Below is a small trained network, with its code and all its weights. Each question gives an input and a class and asks what happens when units are switched off, that is, made to give their printed mean instead of their output.

import numpy as np


def w(rows, s, z=0):
    codes = np.array(rows[::2]) - 128.0
    scale = np.full(codes.shape[1], s)
    scale[-1] = z or s
    return codes * scale


def f(y):
    return np.maximum(y, 0)


def log_softmax(a):
    a = a - a.max(-1, keepdims=True)
    return a - np.log(np.exp(a).sum(-1, keepdims=True))


def net(x, mask):
    res = np.array(x, float).reshape(1, 3) / 4 @ E
    y = f(res @ A[0][:, :-1].T + A[0][:, -1])
    res = res + np.where(mask, y, B[0][:, -1]) @ B[0][:, :-1]
    return log_softmax(res[-1] @ U[:, :-1].T + U[:, -1])


A, B = {}, {}
E = w([
[158,124,228,77],'x0',
[217,3,82,55],'x1',
[149,101,206,211],'x2',
],0.012)
A[0] = w([
[233,69,182,178,173],'N0',
[100,122,158,68,3],'N1',
[80,160,63,179,191],'N2',
[26,187,77,148,194],'N3',
[126,118,68,119,85],'N4',
[140,51,133,172,127],'N5',
[121,181,131,98,246],'N6',
[139,130,193,108,121],'N7',
[81,88,148,23,146],'N8',
[72,221,184,132,254],'N9',
[167,197,123,83,89],'N10',
[177,138,80,110,158],'N11',
[169,69,173,97,108],'N12',
[97,154,89,141,153],'N13',
[171,124,181,153,191],'N14',
[83,131,29,167,224],'N15',
[125,6,160,94,159],'N16',
[158,62,140,140,138],'N17',
[146,133,90,106,178],'N18',
[95,176,180,86,164],'N19',
[141,73,123,165,104],'N20',
[132,156,181,75,188],'N21',
[66,91,68,181,173],'N22',
[194,105,71,139,165],'N23',
[138,92,99,89,79],'N24',
[183,59,154,143,133],'N25',
[151,144,168,54,87],'N26',
[69,89,160,16,130],'N27',
[111,145,152,127,22],'N28',
[86,122,222,130,166],'N29',
[185,179,192,89,229],'N30',
[60,106,61,122,202],'N31',
[168,46,166,105,110],'N32',
[115,152,208,97,165],'N33',
[117,216,58,146,204],'N34',
[128,116,55,108,116],'N35',
[182,143,190,114,127],'N36',
[201,89,100,111,74],'N37',
[181,92,139,156,142],'N38',
],0.014,0.0046)
B[0] = w([
[253,155,161,41,208],'N0',
[20,172,59,74,145],'N1',
[40,209,94,231,208],'N2',
[117,208,90,230,232],'N3',
[72,26,86,190,164],'N4',
[224,188,95,142,172],'N5',
[56,129,112,111,180],'N6',
[65,35,185,90,168],'N7',
[67,106,66,57,187],'N8',
[106,158,220,212,250],'N9',
[48,166,62,83,154],'N10',
[124,37,80,184,172],'N11',
[154,173,151,8,184],'N12',
[137,132,99,213,172],'N13',
[208,70,220,132,178],'N14',
[168,17,84,244,216],'N15',
[191,162,119,14,207],'N16',
[207,179,78,82,175],'N17',
[120,78,37,116,167],'N18',
[38,147,212,111,187],'N19',
[188,142,107,170,159],'N20',
[15,78,164,43,179],'N21',
[144,153,9,206,190],'N22',
[188,59,185,202,187],'N23',
[183,60,131,101,172],'N24',
[210,188,105,55,185],'N25',
[80,145,97,44,169],'N26',
[77,93,67,54,185],'N27',
[146,155,177,188,142],'N28',
[168,78,226,129,196],'N29',
[20,89,204,89,192],'N30',
[148,38,19,222,190],'N31',
[174,177,141,31,193],'N32',
[66,103,244,52,189],'N33',
[158,184,78,235,210],'N34',
[184,19,139,211,180],'N35',
[85,56,188,85,172],'N36',
[193,68,195,137,185],'N37',
[207,198,136,134,167],'N38',
],0.0071,0.017)
U = w([
[58,127,82,61,25],'0',
[249,164,172,88,188],'1',
[163,30,101,117,29],'2',
[114,60,222,81,92],'3',
[97,191,185,123,1],'4',
[159,110,140,24,119],'5',
[142,118,99,186,234],'6',
],0.012,0.0044)

Each question gives the input, the list of numbers given to net, and the class t.
The units are the neurons (one row each of A and B). Each row of codes is followed by its name. A weight is (code - 128) times the scale printed after its matrix; where a second scale follows, it is the last column's (A, B and U).
mask holds one flag per neuron, in row order. A switched-off neuron (its flag False) gives its mean, the last column of its row in B, instead of its output. The means were averaged over made-up inputs and are rounded, as every weight is.
A unit's drop is (log p(t) with every unit on - log p(t) with that unit switched off) / (log p(t) with every unit on - log p(t) with every unit switched off).
The circuit of an input: a set's keep is (log p(t) with only the set's units on - log p(t) with every unit switched off) / (log p(t) with every unit on - log p(t) with every unit switched off). Starting from the 12 units with the biggest drops (on a tie, the unit counted first), units are removed one at a time, each time the one whose removal leaves the highest keep (on an exact tie, the one counted first), for as long as the keep stays at least 0.8.
circuit, biggest first: the units of the circuit, biggest drop first
top k neurons: the k neurons with the biggest drops, biggest first
drop of u: that unit's drop, to one decimal
input [-6,3,-8], class 6: circuit, biggest first : N34
input [3,0,5], class 1: top 3 neurons : N0; N25; N38
input [4,-4,-4], class 4: circuit, biggest first : N9; N15
input [3,8,-2], class 5: top 2 neurons : N8; N27
input [1,-3,-8], class 6: top 2 neurons : N34; N3
input [-1,-3,6], class 3: top 3 neurons : N34; N29; N14
input [1,-7,5], class 4: top 2 neurons : N3; N9
input [5,1,2], class 5: top 2 neurons : N9; N0
input [3,-5,1], class 3: top 2 neurons : N29; N33
input [-5,2,-7], class 6: drop of N34 : 0.2
input [1,-2,-3], class 4: drop of N31 : 0.1
input [3,-5,-6], class 4: drop of N9 : 0.2
